x =
[[133 125 125 126 135 144 130 123 119 121 123]
 [127 128 126 128 117 118 127 125 122 126 124]
 [135 126 125 127 126 117 131 129 128 127 125]
 [132 133 126 124 131 122 132 122 119 123 129]
 [133 129 126 130 127 113 134 134 135 126 137]
 [119 127 135 135 135 130 123 133 148 139 132]
 [122 141 127 121 132 107 136 125 131 130 130]
 [128 135 130 121 125 125 129 128 124 131 120]
 [137 128 125 125 132 121 131 125 122 125 129]
 [126 127 129 130 130 124 126 132 137 132 129]
 [136 123 138 132 130 140 121 129 123 129 125]
 [119 134 126 126 128 120 131 133 141 133 131]
 [132 123 138 135 135 140 120 124 125 132 126]
 [128 127 126 130 127 124 132 131 133 126 132]]
Rows and columns are counted from 0.
(0, 0) = 133
(3, 9) = 123
(6, 1) = 141
(12, 10) = 126
(3, 6) = 132
(8, 8) = 122
(12, 1) = 123
(3, 7) = 122
(13, 5) = 124
(8, 5) = 121
(8, 9) = 125
(13, 9) = 126
(1, 0) = 127
(13, 0) = 128
(0, 4) = 135
(10, 0) = 136
(10, 10) = 125
(10, 3) = 132
(8, 7) = 125
(11, 4) = 128
(6, 4) = 132
(0, 8) = 119
(9, 6) = 126
(5, 10) = 132
(6, 6) = 136
(3, 3) = 124
(6, 8) = 131
(9, 1) = 127
(2, 1) = 126
(6, 9) = 130
(7, 0) = 128
(8, 4) = 132
(3, 5) = 122

A =
[[121 132 137 127 110 136 138 114 134]
 [133 131 127 141 139 121 133 125 139]
 [117 137 122 136 139 123 117 136 119]
 [107 131 125 120 129 135 131 134 122]
 [125 135 136 135 110 134 134 119 129]
 [119 133 140 129 110 132 129 127 127]
 [126 139 122 129 133 120 135 131 139]
 [124 125 137 121 115 131 142 137 133]
 [120 116 121 122 137 119 148 127 132]
 [130 132 122 147 130 125 134 127 138]
 [125 131 141 135 110 137 137 115 125]
 [118 137 136 131 110 140 131 116 132]
 [130 132 132 130 137 128 120 128 115]
 [133 129 118 132 133 125 143 139 129]
 [128 139 127 143 129 127 104 133 113]
 [125 135 127 126 117 120  99 136 125]]
Rows and columns are counted from 0.
(0, 0) = 121
(13, 2) = 118
(3, 2) = 125
(14, 0) = 128
(6, 6) = 135
(3, 7) = 134
(11, 8) = 132
(6, 5) = 120
(0, 8) = 134
(1, 2) = 127
(13, 1) = 129
(3, 8) = 122
(1, 3) = 141
(6, 4) = 133
(3, 1) = 131
(5, 3) = 129
(11, 2) = 136
(12, 4) = 137
(12, 2) = 132
(15, 4) = 117
(2, 3) = 136
(7, 6) = 142
(10, 1) = 131
(5, 7) = 127
(0, 5) = 136
(13, 6) = 143
(12, 3) = 130
(2, 7) = 136
(3, 4) = 129
(10, 2) = 141
(7, 0) = 124
(4, 7) = 119

m =
array([[128, 140, 136, 129, 136, 138, 118, 111, 147, 157, 139, 130, 127,
        134, 118, 117],
       [143, 148, 118, 155, 146, 144, 144, 111, 144, 121, 145, 132, 124,
        120, 125, 131],
       [139, 117, 149, 122, 145, 121, 130, 152, 146, 142, 117, 132, 136,
        136, 146, 142],
       [112, 114, 119, 138, 125, 121, 139, 130, 126, 134, 111, 131, 140,
        135, 126, 136]])
Indices start at 0.
(0, 0) -> 128
(0, 11) -> 130
(3, 8) -> 126
(0, 7) -> 111
(0, 14) -> 118
(3, 15) -> 136
(3, 1) -> 114
(0, 10) -> 139
(2, 2) -> 149
(0, 8) -> 147
(1, 6) -> 144
(2, 1) -> 117
(3, 14) -> 126
(2, 9) -> 142
(0, 4) -> 136
(0, 1) -> 140
(1, 2) -> 118
(1, 13) -> 120
(2, 6) -> 130
(1, 9) -> 121
(1, 5) -> 144
(2, 5) -> 121
(1, 14) -> 125
(0, 13) -> 134
(3, 13) -> 135
(2, 14) -> 146

B =
[[123 116 116 138 116 130 133 143 125 107]
 [122 121 137 135 117 130 146 139 116 116]
 [137 119 137 139 130 113 133 106 136 137]
 [133 121 115 136 129 153 124 137 124 113]
 [141 122 124 134 133 113 115 105 133 139]
 [131 117 118 124 119 136 117 139 123 128]
 [125 136 139 140 135 133 141 135 134 117]
 [126 122 141 141 133 130 142 117 129 130]
 [129 131 111 127 132 123 118 145 134 116]
 [123 131 145 135 125 136 145 134 123 133]
 [120 121 150 126 121 129 144 130 130 132]
 [122 119 129 117 152 116 128 112 123 133]
 [127 136 126 124 115 134 140 140 140 105]]
B[0, -10] => 123
B[-1, 0] => 127
B[2] => [137, 119, 137, 139, 130, 113, 133, 106, 136, 137]
B[-2, 9] => 133
B[1, -5] => 130
B[12] => [127, 136, 126, 124, 115, 134, 140, 140, 140, 105]
B[0, 9] => 107
B[11, -8] => 129
B[5, -10] => 131
B[-3, 8] => 130
B[2, -8] => 137
B[-6, 8] => 129
B[-13, -9] => 116
B[:, 7] => [143, 139, 106, 137, 105, 139, 135, 117, 145, 134, 130, 112, 140]
B[6, 1] => 136
B[:, 9] => [107, 116, 137, 113, 139, 128, 117, 130, 116, 133, 132, 133, 105]
B[8] => [129, 131, 111, 127, 132, 123, 118, 145, 134, 116]
B[12, -5] => 134
B[-12, 3] => 135
B[-6, 6] => 142
B[4, -5] => 113
B[5, -3] => 139
B[:, -5] => [130, 130, 113, 153, 113, 136, 133, 130, 123, 136, 129, 116, 134]
B[-6, -6] => 133
B[9, -4] => 145
B[0, -3] => 143
B[11, -7] => 117
B[7, -9] => 122
B[4, -4] => 115
B[10, -4] => 144
B[:, 4] => [116, 117, 130, 129, 133, 119, 135, 133, 132, 125, 121, 152, 115]
B[-7] => [125, 136, 139, 140, 135, 133, 141, 135, 134, 117]
B[5, 8] => 123
B[12, 2] => 126
B[11, -4] => 128
